Below are the code and all the weights of a small trained network. Each question names an input and a target symbol and asks about switching units off, where a switched-off unit gives its printed mean instead of its output.

import numpy as np


def w(rows, s, z=0):
    codes = np.array(rows[::2]) - 128.0
    scale = np.full(codes.shape[1], s)
    scale[-1] = z or s
    return codes * scale


def norm(h):
    return h / np.sqrt((h * h).mean(-1, keepdims=True) + 1e-5)


def f(y):
    return np.maximum(y, 0)


def softmax(a):
    e = np.exp(a - a.max(-1, keepdims=True))
    return e / e.sum(-1, keepdims=True)


def log_softmax(a):
    a = a - a.max(-1, keepdims=True)
    return a - np.log(np.exp(a).sum(-1, keepdims=True))


def net(x, mask):
    ids = ['αβδεζηθλμπτφψω'.index(c) for c in x.split()]
    T = len(ids)
    res = E[ids] + P[:T]
    u = 0
    for l in range(2):
        q, k, v = (norm(res) @ M[l].T for M in (Q, K, V))
        z = softmax(np.where(np.tri(T) > 0, q @ k.T / 3**0.5, -1e9)) @ v
        res = res + np.where(mask[u], z, O[l][:, -1]) @ O[l][:, :-1]
        u += 1
        y = f(norm(res) @ A[l][:, :-1].T + A[l][:, -1])
        res = res + np.where(mask[u : u + 4], y, B[l][:, -1]) @ B[l][:, :-1]
        u += 4
    return log_softmax(norm(res)[-1] @ U[:, :-1].T + U[:, -1])


Q, K, V, O, A, B = {}, {}, {}, {}, {}, {}
E = w([
[182,131,122,122,220,126,132,152],'α',
[254,125,138,111,124,61,78,77],'β',
[134,119,95,131,53,182,196,60],'δ',
[81,184,153,87,102,131,167,69],'ε',
[183,98,157,178,96,166,132,148],'ζ',
[159,112,51,154,97,139,131,143],'η',
[115,150,172,155,63,165,101,62],'θ',
[122,124,191,101,82,107,187,127],'λ',
[148,107,80,159,158,232,179,56],'μ',
[122,98,134,48,122,194,108,135],'π',
[99,182,171,120,196,186,141,102],'τ',
[110,150,68,98,150,101,180,125],'φ',
[103,191,77,142,102,150,104,105],'ψ',
[48,4,161,129,213,144,157,40],'ω',
],0.029)
P = w([
[45,197,107,183,95,247,212,225],'0',
[176,107,128,118,140,109,141,22],'1',
[174,115,124,119,144,118,145,30],'2',
[165,121,124,116,126,125,144,33],'3',
[162,131,121,120,125,132,144,43],'4',
[161,118,126,121,120,124,141,39],'5',
[168,125,119,122,117,122,147,40],'6',
[153,129,122,120,111,135,141,55],'7',
[143,133,135,122,117,137,147,59],'8',
[128,135,135,125,99,140,139,76],'9',
[131,130,127,114,113,139,142,77],'10',
],0.012)
Q[0] = w([
[78,183,101,137,60,211,189,106],'L0H1',
[85,67,135,100,124,123,79,177],'L0H1',
[113,114,99,89,89,230,205,2],'L0H1',
],0.049)
K[0] = w([
[98,163,138,78,103,254,172,86],'L0H1',
[97,89,142,156,82,129,155,153],'L0H1',
[130,95,124,13,129,227,71,109],'L0H1',
],0.045)
V[0] = w([
[120,168,140,253,147,63,190,89],'L0H1',
[41,110,135,181,83,132,121,231],'L0H1',
[68,99,138,143,112,156,145,113],'L0H1',
],0.016)
O[0] = w([
[49,132,123,245,158,49,199,91,15],'L0H1',
[25,86,146,152,111,130,105,170,2],'L0H1',
[97,96,122,98,106,187,183,68,149],'L0H1',
],0.012,0.019)
A[0] = w([
[104,129,46,91,69,47,193,138,52],'L0N1',
[149,131,80,227,35,140,101,98,22],'L0N2',
[167,115,213,198,4,91,174,126,97],'L0N3',
[82,225,148,150,59,91,106,69,6],'L0N4',
],0.035,0.0014)
B[0] = w([
[140,149,35,41,125,64,173,169,231],'L0N1',
[181,108,44,213,102,206,81,98,254],'L0N2',
[201,63,249,163,64,76,199,158,235],'L0N3',
[49,250,158,74,158,159,66,84,242],'L0N4',
],0.025,0.0084)
Q[1] = w([
[68,144,140,252,149,36,170,78],'L1H1',
[225,174,115,118,148,39,125,53],'L1H1',
[148,152,45,161,103,87,142,198],'L1H1',
],0.03)
K[1] = w([
[207,124,136,114,167,45,92,1],'L1H1',
[205,123,148,41,124,195,109,115],'L1H1',
[191,141,73,132,119,118,148,145],'L1H1',
],0.037)
V[1] = w([
[86,62,209,92,63,112,35,39],'L1H1',
[134,2,197,121,192,245,116,86],'L1H1',
[94,106,49,73,130,185,31,128],'L1H1',
],0.02)
O[1] = w([
[69,96,152,130,86,91,87,45,14],'L1H1',
[6,120,78,140,187,84,99,133,155],'L1H1',
[36,94,154,176,69,91,159,197,255],'L1H1',
],0.016,0.0042)
A[1] = w([
[95,185,160,137,214,154,8,59,15],'L1N1',
[198,146,156,67,139,205,168,99,96],'L1N2',
[172,238,86,171,5,22,98,141,3],'L1N3',
[67,81,128,216,83,71,115,164,204],'L1N4',
],0.024,0.0038)
B[1] = w([
[151,118,139,224,56,103,123,249,179],'L1N1',
[10,141,129,190,135,79,165,113,255],'L1N2',
[51,88,59,52,131,18,28,116,180],'L1N3',
[243,153,113,228,193,108,181,72,170],'L1N4',
],0.018,0.026)
U = w([
[179,179,145,135,251,110,144,203,117],'α',
[221,148,151,86,143,98,37,63,118],'β',
[134,113,89,105,15,113,188,30,56],'δ',
[23,195,157,100,131,76,137,57,85],'ε',
[233,62,180,158,102,133,133,179,196],'ζ',
[212,79,39,141,74,113,91,231,54],'η',
[123,129,173,184,52,129,49,90,105],'θ',
[113,75,208,106,72,34,196,164,130],'λ',
[114,114,89,141,160,215,150,61,204],'μ',
[150,56,150,57,131,148,85,140,254],'π',
[107,175,184,187,131,96,160,226,123],'τ',
[72,138,50,58,189,72,175,175,95],'φ',
[108,220,55,151,108,132,47,135,46],'ψ',
[48,44,167,180,176,99,152,107,153],'ω',
],0.014,0.0098)

Each question gives the input, a string of symbols that net reads in full, and the target symbol t.
The units are the heads (3 rows each of Q, K, V and O) and the neurons (one row each of A and B). Each row of codes is followed by its name. A weight is (code - 128) times the scale printed after its matrix; where a second scale follows, it is the last column's (O, A, B and U).
mask holds one flag per unit, layer by layer, with each layer's heads first. A switched-off unit (its flag False) gives its mean, the last column of its rows in O or B, instead of its output. The means were averaged over made-up inputs and are rounded, as every weight is.
A unit's drop is (log p(t) with every unit on - log p(t) with that unit switched off) / (log p(t) with every unit on - log p(t) with every unit switched off).
The circuit of an input: a set's keep is (log p(t) with only the set's units on - log p(t) with every unit switched off) / (log p(t) with every unit on - log p(t) with every unit switched off). Starting from all 10 units, units are removed one at a time, each time the one whose removal leaves the highest keep (on an exact tie, the one counted first), for as long as the keep stays at least 0.8.
units of the circuit, in order: the units of the circuit, biggest drop first
most important unit: the unit with the biggest drop
top k neurons: the k neurons with the biggest drops, biggest first
top k neurons in layer l: the k neurons of layer l with the biggest drops, biggest first
input α θ μ ω π, target α: units of the circuit, in order => L1H1, L0H1, L1N2
input λ ω π β ω λ, target β: most important unit => L1H1
input η θ π π η ε ω π δ, target τ: top 3 neurons => L0N2, L0N1, L1N2
input μ τ ε δ η μ β π ψ, target φ: units of the circuit, in order => L0H1, L1H1, L0N2
input λ φ θ μ η π, target β: units of the circuit, in order => L1H1, L0N2
input θ π η, target θ: top 3 neurons in layer 1 => L1N1, L1N3, L1N2
input π μ η η β, target ω: units of the circuit, in order => L1H1, L0N1
input τ φ θ θ π α θ ψ η, target ε: top 3 neurons in layer 1 => L1N2, L1N1, L1N4
input μ π β φ μ ψ λ ζ, target φ: units of the circuit, in order => L1H1, L1N1
input η α α ψ δ β α π μ, target τ: top 2 neurons => L0N2, L0N1
input ω θ α ε π δ λ ε, target η: top 3 neurons in layer 0 => L0N1, L0N4, L0N3
input ζ β ζ ζ μ α, target α: units of the circuit, in order => L1H1, L0H1, L0N2
input ψ π β ζ λ β β τ, target λ: units of the circuit, in order => L0N4, L0N2
input α μ ω ω λ π ω α δ δ, target α: top neuron => L0N4
input ζ φ π ζ, target ψ: top 2 neurons in layer 0 => L0N3, L0N2
input π ψ δ β π, target π: top 2 neurons in layer 0 => L0N2, L0N4
input μ α η λ ω δ ζ, target ζ: top 2 neurons => L0N3, L0N2
input θ μ μ λ β π θ β μ φ μ, target θ: top 2 neurons in layer 1 => L1N1, L1N3
input β μ ζ π λ ω, target π: top 3 neurons => L1N2, L0N2, L0N4
input ω π ε τ β φ φ ψ φ θ λ, target η: units of the circuit, in order => L1H1, L0H1, L1N1, L1N2
input δ λ μ ψ ψ π, target μ: top 3 neurons in layer 0 => L0N3, L0N1, L0N4
input ε μ η β π μ θ φ, target δ: top 2 neurons in layer 0 => L0N1, L0N4
input ψ ε ζ ε ε θ μ π η λ ψ, target λ: top neuron in layer 1 => L1N2
input μ τ π ε α μ η, target φ: top 4 neurons => L1N1, L0N2, L0N4, L1N4
input φ ζ ω φ μ, target μ: top 2 neurons => L0N4, L1N1
input π η λ μ λ, target ω: top 2 neurons => L0N1, L1N4
input β ω μ μ β π λ, target π: top 4 neurons => L1N2, L0N2, L1N1, L0N1
